Here are made-up elements, facts about them, and rows of numbers that follow some of those facts. Name the element behind each unnamed row.

How the elements are related:
flazar: Ξ lese; ρ 847; β 717
trogra: Ξ klelan; ρ 847; β 717
granek: Π brufluk sodi; ρ 847; β 110
retrutum: ρ 847; β 918
dubo: Ξ tritral; ρ 847; β 964
pelus: Π kisak; Ξ nokim; ρ 937; β 964
nokim: Ξ flazar; ρ 847; β 717
rodevu: Ξ tremibras; ρ 847; β 918
lagugram: Ξ brufluk; ρ 937; β 918
firige: Ξ lubri; ρ 847; β 918
bibri: Ξ fluklu; ρ 847; β 918
gutra: ρ 847; β 110
bigo: Ξ viplus; ρ 937; β 964
trokla: Π plesok vuplos; ρ 937; β 964
stagrun: ρ 937; β 918
truskar: Π brakigrok; ρ 847; β 110
timu: ρ 847; β 918
klelan: ρ 937; β 717
masan: Π bigo rodevu flazar; Ξ foteplen; ρ 847; β 918
vetru: Ξ stogra; ρ 847; β 717
staplir: ρ 937; β 717
briskipa: Ξ ristin; ρ 847; β 918
treskide: Π plesok vutos; Ξ vilun; ρ 847; β 918
pluskan: Ξ vaflun; ρ 847; β 717
vilun: Π staplir nokim; ρ 937; β 717
dogedar: Π grestere; ρ 847; β 110
muruske: Ξ bragan; ρ 937; β 918
kliku: ρ 937; β 717
setrukli: Ξ trogupek; ρ 847; β 918
fopor: Π stivas; Ξ ralo; ρ 847; β 918
muklis: Π remim rata; Ξ kaba; ρ 937; β 717
plagrin: Ξ geplim; ρ 847; β 964
tedrak: ρ 847; β 717
kligaflir: ρ 847; β 964
kiton: Ξ treskide; ρ 847; β 110
grodul: Ξ stigem; ρ 937; β 918
kepe: ρ 937; β 717
bugas: ρ 847; β 964
flesom: Ξ saplol; ρ 847; β 964
stivas: Ξ malu; ρ 847; β 964
brekel: Π nurok movik; Ξ simel; ρ 937; β 717
lise: Ξ zastum; ρ 937; β 918
tadrozon: Π natrus tedrak kisak brakigrok gutra; Ξ grodul; ρ 847; β 918
topak: Ξ rata; ρ 847; β 964
zodu: Π kepe fomil girogrok remim; ρ 937; β 964
vutos: Ξ plumi; ρ 937; β 964
geplim: Π tritral bibri; ρ 847; β 918
vaflun: Π grestere; Ξ kotan; ρ 937; β 918
keta: Ξ plonek; ρ 847; β 717
truneflus: Ξ davam; ρ 847; β 918
fuflostun: Ξ stavagas; ρ 937; β 110
novok: Π skizu klelan; ρ 937; β 918
mibuk: Π truneflus; ρ 847; β 918
grestere: ρ 847; β 918
vidran: Π trogra retrutum; Ξ pudepak; ρ 937; β 918
movik: Ξ setrukli; ρ 847; β 964
vuplos: Ξ novok; ρ 847; β 717
lutram: Π butik stagrun; ρ 847; β 110
kitras: Π nurok; Ξ sebrir; ρ 937; β 110
driklini: Ξ staplir; ρ 847; β 110
tritral: Ξ fuflostun; ρ 937; β 964
trudri: Ξ droru; ρ 847; β 964
sodi: ρ 847; β 717
biser: Π zastum; Ξ vuplos; ρ 847; β 964
grotin: Ξ babra; ρ 847; β 918
natrus: Ξ vidran; ρ 847; β 918
babra: Π fomil; Ξ gune; ρ 847; β 110
plidal: ρ 937; β 918
flidrir: Π boflin; ρ 847; β 918
duno: Ξ plesok; ρ 847; β 918
butik: Ξ firige; ρ 847; β 918
radror: Π retrutum plesok vuplos movik; ρ 847; β 717
fomil: Ξ plumis; ρ 937; β 964
plesok: ρ 937; β 717
begrul: ρ 937; β 110
kluplon: Ξ tedrak; ρ 847; β 964
kisak: ρ 847; β 110
plomatre: ρ 937; β 964
trogupek: Ξ retrutum; ρ 847; β 110
kotan: Π plagrin; ρ 847; β 964
stigem: Π grestere sebrir lagugram bugas; Ξ kitras; ρ 847; β 110
griklal: ρ 847; β 110
tremibras: Ξ stono; ρ 937; β 717
netatul: Ξ lise; ρ 847; β 964
tevo: Π davam muruske; Ξ nurok; ρ 937; β 964
kuflak: Π trogra plina boflin; Ξ biser; ρ 847; β 918
viplus: Π pulo flesom trugri; Ξ briskipa; ρ 847; β 964
ristin: Π bragan; ρ 937; β 717
stogra: ρ 847; β 964
plumis: Ξ kliku; ρ 847; β 918
lubri: Ξ bromer; ρ 847; β 918
gastok: Π rata sodi; Ξ plidal; ρ 847; β 964
trugri: ρ 847; β 918
droru: Π flesom brakigrok; Ξ keta; ρ 937; β 110
drulitrel: Ξ kligaflir; ρ 937; β 964
rata: Ξ truneflus; ρ 937; β 110
nogruk: Π bigo staplir stogra; ρ 937; β 918
skubur: Π grubin flazar; ρ 847; β 918
pudepak: Π butik sebrir sodi; Ξ fluflon; ρ 847; β 717
gune: Π kligaflir; Ξ trogra; ρ 937; β 964
soflutrik: Π pluskan; Ξ kloskem; ρ 847; β 964
kovetren: Π stogra; ρ 937; β 918
ralo: Π klelan; Ξ bibri; ρ 937; β 717
plina: ρ 847; β 918
girogrok: ρ 847; β 964
nurok: Ξ grotin; ρ 847; β 964
bragan: Ξ duno; ρ 937; β 964
stono: Π trogra sebrir stisa; Ξ skazin; ρ 937; β 964
dodostu: Π grestere girogrok plumis bibri; Ξ topak; ρ 847; β 964
skazin: Π drulitrel kiton; Ξ klisar; ρ 847; β 918
skobrol: Ξ kepe; ρ 937; β 918
davam: Ξ lagugram; ρ 847; β 110
grubin: Ξ butik; ρ 847; β 964
foteplen: Π kluplon; Ξ kovetren; ρ 847; β 918
remim: Ξ fopor; ρ 937; β 918
tritor: Π remim pluskan; Ξ griklal; ρ 847; β 918
brakigrok: ρ 847; β 918
drupluk: Π setrukli timu plomatre; Ξ muruske; ρ 937; β 110
plumi: Π drulitrel plidal; ρ 847; β 964
sebrir: ρ 937; β 918
lese: Π sebrir remim bromer; Ξ bigo; ρ 847; β 717
brufluk: Ξ trudri; ρ 847; β 110
fluklu: ρ 847; β 717
klisar: Π plumis lagugram; Ξ bruzu; ρ 847; β 918
bromer: Ξ kekle; ρ 937; β 964
faklak: Π vefim tedrak; ρ 847; β 110
skizu: Ξ mibuk; ρ 937; β 964
pliplalal: Π klelan kluplon stogra begrul flesom; ρ 847; β 110
kekle: Ξ plina; ρ 937; β 110
fluflon: Ξ zamomu; ρ 847; β 110
muko: Π tremibras; ρ 937; β 918
sastu: Ξ gastok; ρ 847; β 110
plonek: Ξ pliplalal; ρ 937; β 918
boflin: Ξ tadrozon; ρ 847; β 717
mele: Π nurok; Ξ vetru; ρ 847; β 918
zastum: Ξ tevo; ρ 847; β 964
kaba: ρ 847; β 110
simel: Ξ truskar; ρ 847; β 110
stisa: Ξ kluplon; ρ 847; β 717
bruzu: Π klelan vutos; Ξ muklis; ρ 847; β 110
pulo: Ξ rodevu; ρ 847; β 918
malu: Π sastu timu nokim; Ξ dodostu; ρ 847; β 918
zamomu: Ξ brakigrok; ρ 847; β 918
stavagas: ρ 937; β 918
stadristar: Ξ remim; ρ 847; β 918
zibun: Π keta bugas; ρ 937; β 964
kloskem: ρ 937; β 918
saplol: Π flazar; Ξ brekel; ρ 847; β 717
pudru: Π begrul; ρ 847; β 918
vefim: Ξ fomil; ρ 937; β 964

Known rows:
skazin: [  2 -17 -13 -24  -5  -2   8   6  -5   2   7  -7 -24   1   1  15  12 -11
  -2   4 -12   8   7 -14  -8  -5 -12   8  35 -14  -4  -3  10  19 -16   9
  -2   3   0  -9  -1]
muklis: [-29 -19  13  47   0  31  17   3  25  10  24   8  15 -13   7 -26 -18  15
   6  21  12 -10   1   6   8 -32   9 -46 -18  -2  17  35 -34  -7 -23 -19
 -35  -9 -11  -2  -9]
drulitrel: [-20  -8  15  37   9  19   9 -18  12 -21 -16   6  18  -6  -7 -21 -19  31
  -9   6   5  -3 -22  35  10  -3   8 -25 -46  18  -2  15 -29  -4   5 -22
  -9   0  14  -2   8]
radror: [  5 -12 -13 -16  -2   8  -2  11  -2   5  12 -11  -7   7  32  14  14 -23
 -10  -9  -2   6  20 -15  -6   0   1   1  25 -22   9  -2  21  21  -5 -11
   6  -1  -3   4   4]
stogra: [  1  13  -3 -24   4 -14  -6  12  -9  10   6  14 -11  -1 -21  12  20 -15
  11 -16  -8  -6   3 -11 -10  -3  -5  18  22  -7  -6  -9  21  -5  -2  22
  17   7 -11  10   7]
malu: [ 23  41 -24 -27  19 -26 -22   5  -9  14 -27 -44  -5  40   1  -8 -33 -23
  30   4  10 -60  69 -43  35  35  21  44 -16 -18 -39 -31  20  18   4 -19
   0 -32   3 -27  -1]
vutos: [-27  -9  17  34  12  18   6 -19  10 -18 -20   9  15  -1  -7 -20 -17  30
  -5   5   4  -2 -22  38  12   1  13 -27 -46  16  -5  16 -32   0   9 -21
  -6   3  15   5   5]
truneflus: [ 39  43  -7 -23   4 -32 -22  -4 -11   1 -15 -28   9  40 -16  -6 -18 -20
  18 -17  10 -37  38 -42  23  40  22  43 -20   1 -25 -31  23  -7  27  -7
  18 -21   4 -17   4]
flidrir: [  9 -11 -11 -25  -7  -5   5   6  -5   3   9 -12 -17   7  -1  14   9 -12
   1   4  -9   7  13 -22  -5   1  -5  12  25 -13  -4  -5  10  17  -9   6
  -4  -1   1  -9  -3]
keta: [ 70  16  18 -13 -31 -24 -19  -5 -20 -11  38 -15  46  48  -8   9  17 -28
   7 -31   3  38  11 -60  -1  46  45  21 -24  15  32 -11  15 -33  65 -11
  28   0   4  30  -2]
fomil: [-23   2  17  34   9  13  11 -10  15  -4  -2  13  19 -10 -15 -27 -15  29
   0   5   4 -11 -20  27  12 -17   7 -24 -40  15   3  16 -31 -18  -2 -11
 -14  -4   1   5  -1]
tedrak: [  7  11  -3 -10  -3  -4  -9  13  -1  14  15  14  -7  -3   4   7  12 -28
   2 -24   1  -8   3 -19 -11  -9  -4   7  31  -8   9 -11  27  -5  -2  13
  19   5 -18   6   7]
vetru: [ 13  -1  -7  -5  -5   4  -9   5  -5  -3   4   6  -7   1  11  10   6 -26
  -5 -21   1  -1   2 -15 -14   1  -6   5  24  -4   5 -12  29   8   2   3
  22   9  -7  -7  17]
dogedar: [ 28   6 -28 -12   1 -14 -19  11 -28  16  -8 -11 -11 -14  37  21  -7  -3
  28  22 -24  33  18  -2 -11   3 -21  20  29  -3  19 -32   3  11  -3   9
   5   9   6   9 -22]
trugri: [ 12   1  -5 -20  -6  -8  -2  -2  -6  -6  -2   0 -15   2 -11   9   9 -14
  -5 -14  -6  -2  -5 -13  -9   5 -10  16  22   0  -8 -13  20   4   0  14
  15   4  -1 -13   8]
begrul: [-29   9  18  35   7   4  -4  -8  13   5 -18  15  18 -12   2 -17 -11  28
  -2  16  19  -1 -19  39  12   1  10 -21 -38  18   0  22 -30 -21   9  -2
 -13   0  -1  16 -10]
sebrir: [-25  13  20  30   4   1  11  -8  20  17  13  17  11 -18 -23 -33 -18  28
  13   4  -3 -17 -24  14  17 -34   5 -27 -18  15  13  12 -38 -34  -9   3
 -16 -12 -12   7 -16]
novok: [-56  -3  23  13  18   3   0  -3  15  32   1  13  -5   3 -19 -22  -6  28
  23  11  -8  -2  -9  27  25 -17  35 -35 -15  -3   2  24 -51 -12   4  -6
 -17  -6  -4  43 -28]
grotin: [  4  -6  -7 -19  -6  -5   4   1  -3  -6   0   7 -25  -9 -10  12  12 -12
  -9 -13  -9   0 -13  -5 -16  -7 -20  10  35  -2  -6 -11  21   9  -8  19
  14   8  -3 -15  11]

Rows to name:
No name comes twice in this set of rows, the named rows included.
[  8 -10 -11 -14  -2   3   3   3  -8 -14  -3   8 -15  -9  -6  16  15 -11
 -10 -10  -8   7  -8   0 -20  -2 -24  13  24  -1  -6  -7  24  14  -9  13
  13  15   2 -13  19] | zastum
[-40 -11  10  27  13  21  16  -1  18  11   6   9   8 -17  -3 -20  -9  32
   5  20  -4  -2 -11  31  12 -31   3 -33 -23  -1  10  25 -42  -5 -19 -12
 -27  -6  -1  17 -13] | gune
[ 37  19  20 -37 -20 -46 -29  14 -29  24  32 -15  34  54 -20  25  38 -17
  30   2   7  55  29 -45   6  61  61  30 -19   1  16   8  -4 -35  67  12
   5   2  -1  70 -36] | pliplalal
[ 14  -4  -6 -17  -8  -7   3  -2  -4 -10  -1  -1 -17  -1 -10  12   8 -12
  -7 -10  -5  -1  -7 -14 -12   2 -15  13  24   0  -7 -12  20   7  -5  15
  11   6  -1 -19  12] | butik
[-19  -7  20  37  -3  13  18 -14  23  -7   5   9  13 -11 -22 -29 -21  27
  -3  12  10 -13 -23  13  12 -20   5 -28 -30  18   0  24 -33 -19  -9  -7
 -23  -9  -1 -14  -3] | remim
[-30   9   6  11   8  13  10  -6  24  10  -6 -11  30 -18  59 -13   8  39
 -46  17  12   0  -7  57  26 -14   0 -24 -36  -8  20  21 -34 -14  -6 -26
 -33 -25   4  30 -26] | kitras
[-29  -8  18  46   6  27   4 -11  20  -2  -2  19  13 -13  11 -25 -19  18
  -8  -5   8  -7 -24  31   8 -21  10 -42 -24  12  16  17 -25  -9   1 -20
  -3   2  -3   6   4] | tremibras
[ -1 -12 -13 -23   3   1   3  14  -9   5   6  -3 -15   2  -2  18  17 -11
   9   4 -12   9  14 -10 -11  -1  -8  12  23 -16  -5  -1  14  18 -12   8
  -1   7   0   4   2] | viplus
[  2  11  -3 -26  -3 -16  -1   8  -2  13  11  10 -19  -3 -21   7  15 -15
   3 -16  -6  -8  -4 -17  -9 -10  -9  15  33  -5  -4 -10  19  -7  -7  26
  13   1 -14   1   1] | brakigrok
[  6 -18 -13 -10  -5  10  -1  14  -4   5  13  -6 -10   6  20  15   9 -25
  -1  -1  -1   7  22 -21 -11  -2   0  -1  27 -18   6   2  19  22  -9  -5
   2   3  -5  -2   5] | saplol
[ 17 -23 -16 -14  -5   7  10   7 -11 -19   2 -16  -7   8   2  18   7 -11
  -1  14  -4  10  19 -18 -14  13 -13  13   8 -11 -10   3  15  28 -13  -3
  -8   5  11 -20  12] | soflutrik
[-30 -14  14  25   4  14  17 -10  20   5   5  -3   9  -4  -1 -23 -16  32
  -1  20  -1  -2  -9  21  18 -21  13 -34 -24   3   7  24 -45  -4  -9 -18
 -29 -12   4   5 -17] | vidran

The same elements again, as new rows of numbers:
Named rows:
duno: [-23  -6   2   6  17  -5   7  -7  -3   7  -2  -7  -1]
tritral: [ 45   8  -9 -10 -21   3  -7  12   0 -11   5   9  -8]
kaba: [-50  -1  -2  -1  44  -2   7 -10 -15   1   3  -3   3]
faklak: [-17  -7   5   2  15  -3   3 -10  -1   0  -1  -4   9]
girogrok: [ -3 -17   5   4  25   0  -3  -6  -9  13   2  -2   8]
tadrozon: [-20  -4   3   4   9  -8   7 -11   1   0  -3  -9   2]
muklis: [ 24  18 -12 -13 -29  -4   3   7  -1 -28   3   5  -7]
kotan: [-45   8   4   2  20  19   6 -10 -13  -2   4  -3  14]
stagrun: [ 29  15 -11  -5 -24  -2   0  14   6  -6   1   6 -19]
bromer: [ 44   9 -10 -10 -19   2  -5  11  -2 -12   6   8  -8]
grodul: [ 27  19 -11  -7 -32  -1   3  11   7 -15   1   3 -16]
stavagas: [ -8  29 -14 -10  -7   2   4  12   2 -17   2   8 -17]
staplir: [  4  20 -13 -11  -4   2  -3  15  -7 -11   4  12 -12]
bruzu: [-17  -8   2   0  19  -5   6 -13  -6  -5   1  -6   8]
vuplos: [-13 -14   3   4  17  -6   1  -4 -12  12   0  -4   4]
sebrir: [ -5  25 -15  -9  -1   0   3  13  -1  -9   3   8 -21]
droru: [-22  37   3  -8 -11  28 -19  22  33  -6  -5  26   1]
flidrir: [-26  -3   4   4  14  -6   6 -10   2   1  -3  -7   2]
treskide: [-25  -3   3   4  15  -6   7 -10   1   0  -3  -7   3]

Rows to name:
No name comes twice in this set of rows, the named rows included.
[ 26 -25   7   8 -10 -11  -1  -4  -7  14  -2  -8   5] | boflin
[-49  -1   0   0  38  -2   3  -7 -15   3   1  -1   6] | fluklu
[ 55  12  -7  -4 -53  -4   1  12  13 -12  -1   1 -15] | skobrol
[ 23 -24   7   8  -1  -8  -1  -5  -2  17  -1  -7   4] | sastu
[  1  20 -17 -14   2  -3   2  12 -15 -17   6   8 -14] | klelan
[ 67  27  -8 -12   0  -4 -11   7  -4  -8   3   9  -8] | bragan
[ -3  29   3   0 -20  23 -19  28  33  10  -7  23 -11] | lagugram
[-45  -1   1   1  41   1   3  -8 -10   5   1  -1   5] | griklal
[ 18 -18   8   7  -5  -6   1  -8   0   8  -1  -8   7] | driklini
[-35  40   0  -4  -4  28 -16  27  31   2  -6  25  -9] | plonek
[-53   4  18   6  34  28 -21   6  18  22  -6  16  19] | trudri
[-34  17  21  19  -3  32 -12  11  19  39  -9   6   7] | truneflus
[ 32  15 -10  -9 -28   2  -1  10   5 -16   3   7  -9] | fuflostun
[-55   5   0   1  36  -3   7 -10  -3  -2  -2  -4   2] | geplim
[ -5  24 -14  -7  -7   5   3  15  -1  -8   3   8 -21] | plidal

